Below are the code and all the weights of a small trained network. Each question names an input and a class and asks about switching units off, where a switched-off unit gives its printed mean instead of its output.

import numpy as np


def w(rows, s, z=0):
    codes = np.array(rows[::2]) - 128.0
    scale = np.full(codes.shape[1], s)
    scale[-1] = z or s
    return codes * scale


def norm(h):
    return h / np.sqrt((h * h).mean(-1, keepdims=True) + 1e-5)


def f(y):
    return y / 2 * (1 + np.tanh(0.7978845608 * (y + 0.044715 * y**3)))


def log_softmax(a):
    a = a - a.max(-1, keepdims=True)
    return a - np.log(np.exp(a).sum(-1, keepdims=True))


def net(x, mask):
    res = np.array(x, float).reshape(1, 4) / 4 @ E
    u = 0
    for l in range(2):
        y = f(norm(res) @ A[l][:, :-1].T + A[l][:, -1])
        res = res + np.where(mask[u : u + 9], y, B[l][:, -1]) @ B[l][:, :-1]
        u += 9
    return log_softmax(norm(res)[-1] @ U[:, :-1].T + U[:, -1])


A, B = {}, {}
E = w([
[89,66,20,167,144],'x0',
[37,173,168,92,211],'x1',
[35,113,254,243,70],'x2',
[119,126,134,118,118],'x3',
],0.0059)
A[0] = w([
[42,199,107,117,211,2],'L0N1',
[38,79,37,126,136,71],'L0N2',
[76,148,121,163,70,140],'L0N3',
[125,165,66,8,95,8],'L0N4',
[208,156,203,91,118,91],'L0N5',
[207,221,254,72,161,46],'L0N6',
[126,128,76,51,189,92],'L0N7',
[103,60,59,153,199,63],'L0N8',
[60,125,167,141,118,163],'L0N9',
],0.0093,0.0026)
B[0] = w([
[192,189,194,1,80,205],'L0N1',
[74,153,76,102,141,216],'L0N2',
[136,129,89,170,195,162],'L0N3',
[139,117,142,147,163,212],'L0N4',
[55,147,50,98,89,191],'L0N5',
[102,158,64,148,153,253],'L0N6',
[170,91,200,136,149,236],'L0N7',
[89,187,86,124,115,207],'L0N8',
[229,132,168,157,191,185],'L0N9',
],0.01,0.0052)
A[1] = w([
[175,9,50,138,19,208],'L1N1',
[164,83,61,3,188,143],'L1N2',
[144,146,175,70,132,29],'L1N3',
[132,60,244,103,135,179],'L1N4',
[178,69,126,148,87,137],'L1N5',
[115,175,155,83,102,253],'L1N6',
[157,87,69,105,173,93],'L1N7',
[138,250,185,103,75,138],'L1N8',
[220,69,139,2,159,169],'L1N9',
],0.0092,0.002)
B[1] = w([
[153,184,187,2,97,209],'L1N1',
[95,88,163,250,133,254],'L1N2',
[105,154,151,85,55,149],'L1N3',
[130,81,113,121,112,148],'L1N4',
[92,149,126,1,200,146],'L1N5',
[102,59,51,129,45,172],'L1N6',
[61,107,156,154,166,170],'L1N7',
[115,61,35,60,129,184],'L1N8',
[165,124,176,205,101,225],'L1N9',
],0.007,0.0079)
U = w([
[192,108,185,218,166,179],'0',
[77,168,14,126,134,2],'1',
[185,154,161,9,109,203],'2',
],0.013,0.0014)

Each question gives the input, the list of numbers given to net, and the class t.
The units are the neurons (one row each of A and B). Each row of codes is followed by its name. A weight is (code - 128) times the scale printed after its matrix; where a second scale follows, it is the last column's (A, B and U).
mask holds one flag per neuron, layer by layer. A switched-off neuron (its flag False) gives its mean, the last column of its row in B, instead of its output. The means were averaged over made-up inputs and are rounded, as every weight is.
A unit's drop is (log p(t) with every unit on - log p(t) with that unit switched off) / (log p(t) with every unit on - log p(t) with every unit switched off).
The circuit of an input: a set's keep is (log p(t) with only the set's units on - log p(t) with every unit switched off) / (log p(t) with every unit on - log p(t) with every unit switched off). Starting from the 12 units with the biggest drops (on a tie, the unit counted first), units are removed one at a time, each time the one whose removal leaves the highest keep (on an exact tie, the one counted first), for as long as the keep stays at least 0.8.
units of the circuit, in order: the units of the circuit, biggest drop first
most important unit: the unit with the biggest drop
top k neurons: the k neurons with the biggest drops, biggest first
top k neurons in layer l: the k neurons of layer l with the biggest drops, biggest first
drop when u is switched off: that unit's drop, to one decimal
input [-7,5,-5,4], class 1: units of the circuit, in order -> L0N6
input [2,7,-5,-7], class 2: top 2 neurons -> L0N1, L1N3
input [6,6,-7,8], class 0: top 2 neurons -> L0N7, L1N2
input [-3,-2,-3,1], class 0: top 4 neurons -> L0N4, L0N8, L1N2, L0N2
input [-7,-7,-1,7], class 1: top 3 neurons -> L0N5, L0N6, L0N7
input [2,-4,3,1], class 2: top 4 neurons in layer 1 -> L1N2, L1N1, L1N5, L1N9
input [4,-5,1,-5], class 2: top 3 neurons -> L1N1, L0N6, L1N2
input [1,5,-4,-5], class 2: top 2 neurons -> L0N1, L1N3
input [-6,-5,5,6], class 1: top 2 neurons in layer 0 -> L0N5, L0N7
input [2,-5,-2,8], class 2: drop when L1N1 is switched off -> 3.7
input [-4,-4,-3,-5], class 1: drop when L0N5 is switched off -> 1.4
input [5,6,-1,0], class 2: drop when L0N6 is switched off -> 0.2
input [2,1,-4,-2], class 0: drop when L0N5 is switched off -> 0.0
input [5,2,-7,6], class 0: most important unit -> L0N7
